Here is a tiny trained network, its code and every weight. The questions are about switching its units off for an input and a target symbol, where a switched-off unit gives its printed mean instead of its output.

import numpy as np


def w(rows, s, z=0):
    codes = np.array(rows[::2]) - 128.0
    scale = np.full(codes.shape[1], s)
    scale[-1] = z or s
    return codes * scale


def norm(h):
    return h / np.sqrt((h * h).mean(-1, keepdims=True) + 1e-5)


def f(y):
    return np.maximum(y, 0)


def softmax(a):
    e = np.exp(a - a.max(-1, keepdims=True))
    return e / e.sum(-1, keepdims=True)


def log_softmax(a):
    a = a - a.max(-1, keepdims=True)
    return a - np.log(np.exp(a).sum(-1, keepdims=True))


def net(x, mask):
    ids = ['αδεζηθλμξπστφψω'.index(c) for c in x.split()]
    T = len(ids)
    res = E[ids] + P[:T]
    r = norm(res)
    for j in range(3):
        rows = slice(3 * j, 3 * j + 3)
        q, k, v = (r @ M[0][rows].T for M in (Q, K, V))
        z = softmax(np.where(np.tri(T) > 0, q @ k.T / 3**0.5, -1e9)) @ v
        o = O[0][rows]
        res = res + np.where(mask[j], z, o[:, -1]) @ o[:, :-1]
    y = f(norm(res) @ A[0][:, :-1].T + A[0][:, -1])
    res = res + np.where(mask[3:19], y, B[0][:, -1]) @ B[0][:, :-1]
    return log_softmax(norm(res)[-1] @ U[:, :-1].T + U[:, -1])


Q, K, V, O, A, B = {}, {}, {}, {}, {}, {}
E = w([
[71,188,161,175,135],'α',
[114,160,166,173,130],'δ',
[74,170,145,163,142],'ε',
[93,149,156,167,114],'ζ',
[113,169,143,175,159],'η',
[137,183,150,180,204],'θ',
[143,210,197,176,150],'λ',
[43,140,115,146,114],'μ',
[49,179,139,151,140],'ξ',
[41,136,121,155,119],'π',
[170,117,171,210,141],'σ',
[37,193,158,127,113],'τ',
[101,68,57,175,142],'φ',
[81,77,177,116,65],'ψ',
[201,1,129,200,112],'ω',
],0.00039)
P = w([
[128,139,64,173,93],'0',
[125,123,144,90,255],'1',
[31,112,191,219,182],'2',
[198,177,134,46,98],'3',
[125,110,156,29,193],'4',
[72,107,180,151,84],'5',
],0.00073)
Q[0] = w([
[154,172,86,190,72],'head 1',
[134,158,96,200,53],'head 1',
[129,114,121,44,162],'head 1',
[159,161,71,149,106],'head 2',
[101,142,177,129,80],'head 2',
[107,144,184,136,83],'head 2',
[215,106,22,90,73],'head 3',
[89,160,153,253,28],'head 3',
[9,125,249,251,45],'head 3',
],0.0052)
K[0] = w([
[129,134,253,32,220],'head 1',
[127,89,252,42,172],'head 1',
[88,165,47,212,133],'head 1',
[115,114,64,185,85],'head 2',
[136,203,114,83,93],'head 2',
[140,204,116,86,99],'head 2',
[98,192,161,177,194],'head 3',
[128,79,207,41,118],'head 3',
[135,69,160,61,70],'head 3',
],0.0056)
V[0] = w([
[47,56,83,125,64],'head 1',
[253,118,160,141,124],'head 1',
[136,20,111,135,181],'head 1',
[74,136,84,137,171],'head 2',
[106,190,164,60,86],'head 2',
[212,86,103,74,142],'head 2',
[198,67,63,135,153],'head 3',
[114,109,187,112,81],'head 3',
[88,208,67,135,161],'head 3',
],0.0025)
O[0] = w([
[164,72,83,173,191,124],'head 1',
[175,118,204,63,97,77],'head 1',
[224,186,133,152,158,69],'head 1',
[138,99,189,81,130,196],'head 2',
[178,107,87,186,168,74],'head 2',
[42,207,130,163,158,41],'head 2',
[181,2,77,112,71,118],'head 3',
[94,103,170,138,188,51],'head 3',
[107,215,91,140,79,245],'head 3',
],0.0024,0.0012)
A[0] = w([
[186,134,149,25,66,165],'neuron 1',
[151,66,128,143,173,121],'neuron 2',
[122,222,19,80,72,137],'neuron 3',
[167,131,119,184,156,255],'neuron 4',
[50,137,154,144,130,96],'neuron 5',
[53,136,97,86,160,35],'neuron 6',
[208,49,164,148,92,105],'neuron 7',
[180,128,187,89,140,205],'neuron 8',
[195,83,71,44,107,169],'neuron 9',
[130,50,93,88,144,243],'neuron 10',
[128,119,80,192,2,86],'neuron 11',
[181,161,34,120,159,97],'neuron 12',
[51,125,135,151,75,135],'neuron 13',
[118,157,157,151,67,215],'neuron 14',
[95,153,166,132,76,174],'neuron 15',
[120,101,127,187,144,159],'neuron 16',
],0.0019,0.00095)
B[0] = w([
[91,78,116,156,138,236],'neuron 1',
[131,134,138,89,119,157],'neuron 2',
[168,81,151,160,123,251],'neuron 3',
[110,115,106,94,104,184],'neuron 4',
[165,140,132,155,128,198],'neuron 5',
[142,143,149,145,83,166],'neuron 6',
[96,178,122,92,112,169],'neuron 7',
[111,104,114,162,116,192],'neuron 8',
[161,157,141,180,153,201],'neuron 9',
[128,180,153,125,125,204],'neuron 10',
[173,4,58,154,146,193],'neuron 11',
[107,118,132,111,79,162],'neuron 12',
[166,118,114,133,142,222],'neuron 13',
[141,127,96,108,132,246],'neuron 14',
[144,114,104,106,129,236],'neuron 15',
[118,124,130,101,110,172],'neuron 16',
],0.0033,0.0014)
U = w([
[89,182,124,194,127,106],'α',
[146,234,203,147,105,160],'δ',
[82,169,90,178,99,55],'ε',
[80,187,123,59,134,106],'ζ',
[228,121,207,208,45,125],'η',
[199,2,13,160,88,250],'θ',
[61,59,215,8,26,223],'λ',
[67,116,72,99,157,30],'μ',
[81,162,82,178,120,61],'ξ',
[71,126,74,89,149,34],'π',
[42,38,243,202,225,115],'σ',
[71,166,91,171,155,97],'τ',
[222,220,38,22,157,102],'φ',
[91,71,100,50,242,95],'ψ',
[237,119,208,67,237,116],'ω',
],0.0087,0.0023)

Each question gives the input, a string of symbols that net reads in full, and the target symbol t.
The units are the heads (3 rows each of Q, K, V and O) and the neurons (one row each of A and B). Each row of codes is followed by its name. A weight is (code - 128) times the scale printed after its matrix; where a second scale follows, it is the last column's (O, A, B and U).
mask holds one flag per unit, heads first, then neurons. A switched-off unit (its flag False) gives its mean, the last column of its rows in O or B, instead of its output. The means were averaged over made-up inputs and are rounded, as every weight is.
A unit's drop is (log p(t) with every unit on - log p(t) with that unit switched off) / (log p(t) with every unit on - log p(t) with every unit switched off).
The circuit of an input: a set's keep is (log p(t) with only the set's units on - log p(t) with every unit switched off) / (log p(t) with every unit on - log p(t) with every unit switched off). Starting from the 12 units with the biggest drops (on a tie, the unit counted first), units are removed one at a time, each time the one whose removal leaves the highest keep (on an exact tie, the one counted first), for as long as the keep stays at least 0.8.
circuit, biggest first: the units of the circuit, biggest drop first
k most important neurons: the k neurons with the biggest drops, biggest first
heads that matter: for each layer, one digit per head in row order, 1 if its drop is at least 0.15 and else 0, layers parted by /
input λ ψ ψ φ η, target λ: circuit, biggest first	(head 1)
input ω π μ π ζ, target ω: circuit, biggest first	(head 1; neuron 11)
input φ θ ξ σ λ, target φ: 3 most important neurons	(neuron 11; neuron 1; neuron 3)
input φ η ω φ λ ψ, target σ: circuit, biggest first	(head 3; head 2)
input λ ζ λ, target δ: circuit, biggest first	(neuron 11; neuron 1; head 1)
input τ ξ ψ λ ω π, target λ: heads that matter	001
input ξ λ α η σ ξ, target η: 4 most important neurons	(neuron 5; neuron 11; neuron 1; neuron 13)
input λ λ ψ λ σ ζ, target η: heads that matter	111
input φ λ λ μ τ, target φ: circuit, biggest first	(head 1; neuron 11; neuron 1; neuron 10)
input σ λ φ α δ, target σ: 2 most important neurons	(neuron 1; neuron 8)
input φ ψ ω ζ λ, target φ: heads that matter	101
input σ ψ λ δ η, target σ: heads that matter	100
input ω σ φ θ μ, target ω: heads that matter	101
input σ τ σ ψ φ ξ, target σ: circuit, biggest first	(head 3)
input λ ε θ, target δ: 4 most important neurons	(neuron 11; neuron 1; neuron 3; neuron 5)
input λ η μ φ ζ, target λ: 2 most important neurons	(neuron 11; neuron 6)
input ζ δ φ ε ψ τ, target σ: heads that matter	001
input ω λ ε τ λ, target ω: heads that matter	101
input σ λ λ σ λ, target σ: heads that matter	000
input ω τ μ σ λ ψ, target σ: heads that matter	011
input ψ ε τ φ ε, target ψ: heads that matter	101
input δ ζ ψ φ φ, target δ: 2 most important neurons	(neuron 10; neuron 11)
input λ π δ ε ψ φ, target σ: heads that matter	001
input φ ξ λ, target θ: heads that matter	001
input η ω λ, target λ: most important neuron	(neuron 7)
input φ π φ λ θ δ, target δ: heads that matter	101
input μ ξ φ ω η ζ, target λ: heads that matter	001
